[149 127 122 140 156  70 109 141 102]  Mubo
[173 146 161  82 181  78 180 110 105]  Dipu
[133 133 132 153 143  73 146 135  96]  bedaf
[138 155 139 112 133  81 146 147  99]  saf
[120 131 128 139 157  72 114 142 101]  tol
[125 112 174  97 179  65 128 141 135]  rifu
[136 143 142 107 101  76 126 167  66]  gegu
[140 159 113 148 148  82 134 196 162]  gona
[122 104 126 101 104  62 109 114 117]  sol
rev: [133 112 139 155 138]
saf
shift -1: [65]
[64]

[110 137 156 116 148 125  74 133 107] : Vok
[153 141 130 162 141 144 153 122 164] : Rasag
[165 125 154 148 136 125 155 110 145] : mun
[152 117 113 154 135 112 106 123 109] : domos
[145 113 140 138 101 141 117 129 161] : Kaz
[ 98 138 151 132 158 137  99 135 103] : zezor
[ 91 170 120 120 121  94 125 134 128] : sez
[122 101 124 112 116 152 152 105 109] : robod
[104 167 119 105 152 132 143 141 110] : gini
[146 108 149 122  87 148 138 122 140] : rogu
shift -1: [ 99 135]
[ 98 134]
shift -1: [116 148 125  74]
[115 147 124  73]
shift +1: [110]
[111]

[114 158 123  95 147 156 122 162 179 131 146 170 172 147 136 107 140 106] -> gep
[119 110 120 119 120 157 124 126 134 158  90 151 115 160 116 157 124 131] -> lalav
[170 152 157 156 140 143 139 114 114 121 141  99 160 135 123 153 116 154] -> gizi
[110 155 114 114 144 165 144 168 177 142 162 187 169 152 157 110 139 124] -> mupu
[125 120 134 166 121 169 166 127 120 164 129 157 124 162 151 166 117 171] -> Bisu
[137 115 113 174 126 141 172 141 123 164 145 161 104 144 169 155 143 169] -> kilok
[120 114 119 106 124 149 112 129 142 151  87 147 119 155 109 148 130 117] -> debun
[135 109 114 174 123 149 172 138 122 171 135 164 101 153 165 164 139 172] -> fezi
[143 142 175 159 131 152 146 113 111 133 133 112 148 143 128 159 111 161] -> Ramo
shift +1: [157 156 140]
[158 157 141]
rev: [157 152 169]
mupu
shift -1: [160 135]
[159 134]

[125  85 155 122 119] = daduk
[142 115 141 187 132] = Tabem
[151 155  99 115 128] = Liv
[123 118 151 141 155] = dor
[ 92 131  93 131 120] = Lur
shift -1: [141]
[140]
shift +1: [155  99 115]
[156 100 116]
shift +1: [142]
[143]
rev: [122 155]
daduk
shift +1: [141 187]
[142 188]

[122 116 111 203 123] -> vamif
[126 192 145  79 178] -> zepa
[155 135 148 100 108] -> raku
[157 111 116 179  86] -> soge
[153  81 127 143  77] -> loze
[ 96 167 122 113 192] -> rivil
[125 117 142  83 127] -> susu
[132 192 145  79 178] -> dig
[161 131 147 147 102] -> gomi
[160 135 146 156 105] -> zap
rev: [ 77 143]
loze
rev: [147 147 131 161]
gomi
shift -1: [157 111]
[156 110]
shift -1: [ 96 167 122]
[ 95 166 121]
shift -1: [122]
[121]
shift -1: [122 116 111]
[121 115 110]
shift -1: [156]
[155]

[126 130 124 134 106 130 137 106 126 139 138  95 129 127 144 105 143 133
 113 145 113 142 141 151 105 131 141 121 113 112 143 119 127 159 121 139
 132 144 113 153 165 140 139 132] -> kipu
[122 143 165 153 105 155 124 110 147 160 110 147 123 170 123 121 111 147
 105 131 149 172 147 149 103 149 138 138 101 130 120 145 106 155 141 136
 137 107 119 157 130 106 139 160] -> vakav
[149 115 153 120 124 142 160 148 161 165 139 163 176 164 147 157 114 135
 131 119 161 142 134 124 130 161 117 132 155 145 158 184 149 111 150 150
 123 126 116 138 120 111 165 158] -> nenuz
[119 153 162 171 132 151 122 124 132 136 109 151 104 164 120 124 126 137
 128 148 145 154 148 153 135 147 146 162 103 141 107 121 104 155 135 110
 140 113 142 142 130 136 105 142] -> tede
[123 158 162 172 143 152 119 132 133 133 112 159 103 161 118 132 129 140
 136 147 148 152 147 150 145 143 148 165 110 147 105 121 108 153 139 112
 145 115 153 139 125 139 105 141] -> zumoz
[119 152 161 171 131 149 123 122 130 135 110 149 103 163 120 122 126 135
 127 149 143 153 148 154 134 146 146 162 102 139 108 119 104 156 134 108
 139 114 141 142 131 138 104 141] -> loru
[133 135 119 148 148 123 150 137 114 114 149 106 125 120 150 121 166 118
 152 166 113 113 141 152 154 135 147 151 134 132 142 102 141 148 118 113
 133 162 143 132 166 184 107 112] -> mur
[133 172 131 141 161 145  90 138 134 120 128 148 105 109 107 144 140 164
 143 123 136 149 130 126 144 100 151 127 134 141 104 118 129 147 147 153
 165 128 172 132 117 120 138 133] -> kelas
shift -1: [114]
[113]
rev: [141 131 172]
kelas

[175 119  91 103  84 101 129 155 132 124 156 167 118  98] : sunis
[104 151  61 103  62 101 129 155 132 124 163 135 143  98] : dila
[104 151 159 129 124  62 103 101 155 132 114 111 143 144] : tolop
[118 118  61 103  84 101 129 155 132 124 163 144 143  98] : rusil
[104 151 125 103 188 110 129 114 132 124 155  87 143 135] : mipu
[ 90 151  61 103  84 101 129 155 132 124 163 121 143  98] : Lav
[ 82 151  61 103  84 101 129 155 132 124 163 121 143  98] : Fip
rev: [155 101 103  62]
tolop
shift +1: [124 163 135]
[125 164 136]
rev: [124 132 155 129 101  62]
dila
rev: [144 143 111 114 132]
tolop
rev: [124 132 155 129 101  62 103]
dila
shift +1: [119  91 103]
[120  92 104]
shift -1: [143]
[142]

[138 188 135 174 181 134 149 204 132]  Bavit
[181 134 148 130  99 166 131 164 131]  Tupu
[138 188 135 174 131 166 164 131  99]  Tuzi
shift -1: [135]
[134]
shift -1: [ 99 166 131]
[ 98 165 130]
shift -1: [99]
[98]
rev: [164 166 131]
Tuzi
rev: [132 204 149 134 181]
Bavit
rev: [131 164 131 166  99]
Tupu
rev: [131 164 166 131 174 135 188 138]
Tuzi

[141 120 128 179 147 152 176 124 142 125 125 121 180 121 137 128 187 156] : zagi
[163 128 172 144 170 121 172 166 127 120 136 139 177 151 134 154 171 142] : reb
[141 120 128 179 147 152 176 124 142 125 125 121 180 166 125 152 189 157] : levo
[141 120 128 153 147 152 176 124 142 125 125 121 180 166 125 152 189 157] : kofig
[124 125 127 124 137 171 122 129 128 174 140 144 120 122 153 121 123 125] : bava
which: [141 120 128 153 147 152 176 124 142 125 125 121 180 166 125 152 189 157]
kofig
shift +1: [153]
[154]

[142 157 125 125 125 136 124 129 125 125 145 142 124 137 125 124 133 135
 126 132 125 146 133 129 142 133 142 139 124 128 132 138 183 142] = zoti
[127 139 125 132 130 141 126 145 136 130 147 146 131 157 124 124 147 125
 134 131 141 147 132 125 135 132 136 134 131 131 130 131 143 157] = Sekor
[146 131 157 124 124 147 125 132 131 137 130 153 154 152 156 140 160 124
 149 131 154 124 135 126 125 157 128 130 166 152 144 124 125 132] = Pidis
[128 124 141 139 137 124 140 126 138 139 125 126 135 124 175 155 136 134
 129 139 155 124 149 161 149 135 128 148 157 157 149 126 125 130] = zano
[126 139 129 128 145 144 130 144 149 130 134 152 138 144 146 134 146 127
 143 129 125 124 131 125 124 158 129 128 144 141 140 125 128 125] = gabod
rev: [131 134 125 147 124 124]
Sekor
rev: [131 134 125 147 124 124 157 131 146]
Sekor
shift +1: [149 135 128 148]
[150 136 129 149]
rev: [125 128 125 140 141 144 128 129 158]
gabod
shift -1: [126 138]
[125 137]
shift -1: [166 152 144 124]
[165 151 143 123]

[135 121 142  98 111 112 127 134 116 141 127 104 142 112 133 123 132 124
 146 125 137 135 132 132 132 127 145 111 126 123 141 122 128 132 130 140
 145 142 131 115 117 140 162 141 138 122 129 146 131 133] = kuziz
[169 131 142  98 111 112 127 134 116 141 127 104 142 112 133 123 132 124
 146 125 137 135 132 132 132 127 126 142 128 119 132 127 132 124 110 127
 160 115 127 139 135 140 160 156 115 122 136 120 131 130] = suso
[111 135 143 137 105 134 121 132 119 135 124 137 122 141 119  88 108 128
 150 138 135 133 117 129 158 130 119 140 134 107 107 132 129 141 126 122
 137 138 120 131 125 136 109 146 129 130 131 136 129 135] = Meras
[131 139 135 125 105 128 106 135 129 132 128 155 118 121 136 157 141 111
 133 154 132 118 130 145 118 126 129 132 126 136 116 122 139 140 133 112
 132 126 142 133 133 146 122 169 130 115 113 162 130 118] = Selu
[135 121 129  98 111 112 127 134 116 141 127 104 142 112 133 123 132 124
 146 125 137 108 132 132 132 127 145 111 126 123 141 122 128 132 130 140
 145 142 131 115 117 140 162 141 138 122 129 144 131 133] = kal
rev: [130 169]
Selu
which: [169 131 142  98 111 112 127 134 116 141 127 104 142 112 133 123 132 124
 146 125 137 135 132 132 132 127 126 142 128 119 132 127 132 124 110 127
 160 115 127 139 135 140 160 156 115 122 136 120 131 130]
suso
shift +1: [119 135 124 137]
[120 136 125 138]
which: [135 121 142  98 111 112 127 134 116 141 127 104 142 112 133 123 132 124
 146 125 137 135 132 132 132 127 145 111 126 123 141 122 128 132 130 140
 145 142 131 115 117 140 162 141 138 122 129 146 131 133]
kuziz

[153 121 133 171 128 200 202 164 124 142 126] : Dafe
[133 139 136 123 137 125 122 121 122 125 168] : nasot
[134 121 153 121 130 135 142 124 154 183 130] : liga
[196 126 123 169 157 121 137 146 137 139 131] : nopo
[131 130 157 123 138 125 121 126 135 121 165] : Pilez
[154 121 175 130 161 125 129 186 179 130 167] : Fad
[123 127 175 133 130 161 167 179 186 129 125] : Tasos
rev: [125 129 186 179 167 161 130]
Tasos
shift +1: [186 179 130]
[187 180 131]
rev: [130 121 153]
liga
rev: [165 121]
Pilez
rev: [138 123 157 130 131]
Pilez
shift +1: [126 123 169]
[127 124 170]

[203  75 114  87 124 127 164  93] -> gaved
[ 81 122 137 179 122 145 112 179] -> banak
[ 98  99 109 181 132 126  88 147] -> Geb
[123 133 202 122 155 108 117 150] -> zug
[ 59 157 126 195  74 123 130 187] -> runis
[151 154 188 164 102 103 111 113] -> kidof
[ 60 151 154 187  91 123 112 187] -> mobi
[138  75  86 154 132 132 117 117] -> ludo
[ 65 131 137 197 155 108 117 150] -> dav
[164 114  70 118  60  93 171  89] -> Vepo
[123 126 161 117 194 159 105 139] -> fitol
which: [123 133 202 122 155 108 117 150]
zug
shift -1: [117]
[116]
rev: [187 154 151]
mobi
shift -1: [75 86]
[74 85]
shift +1: [155 108 117]
[156 109 118]

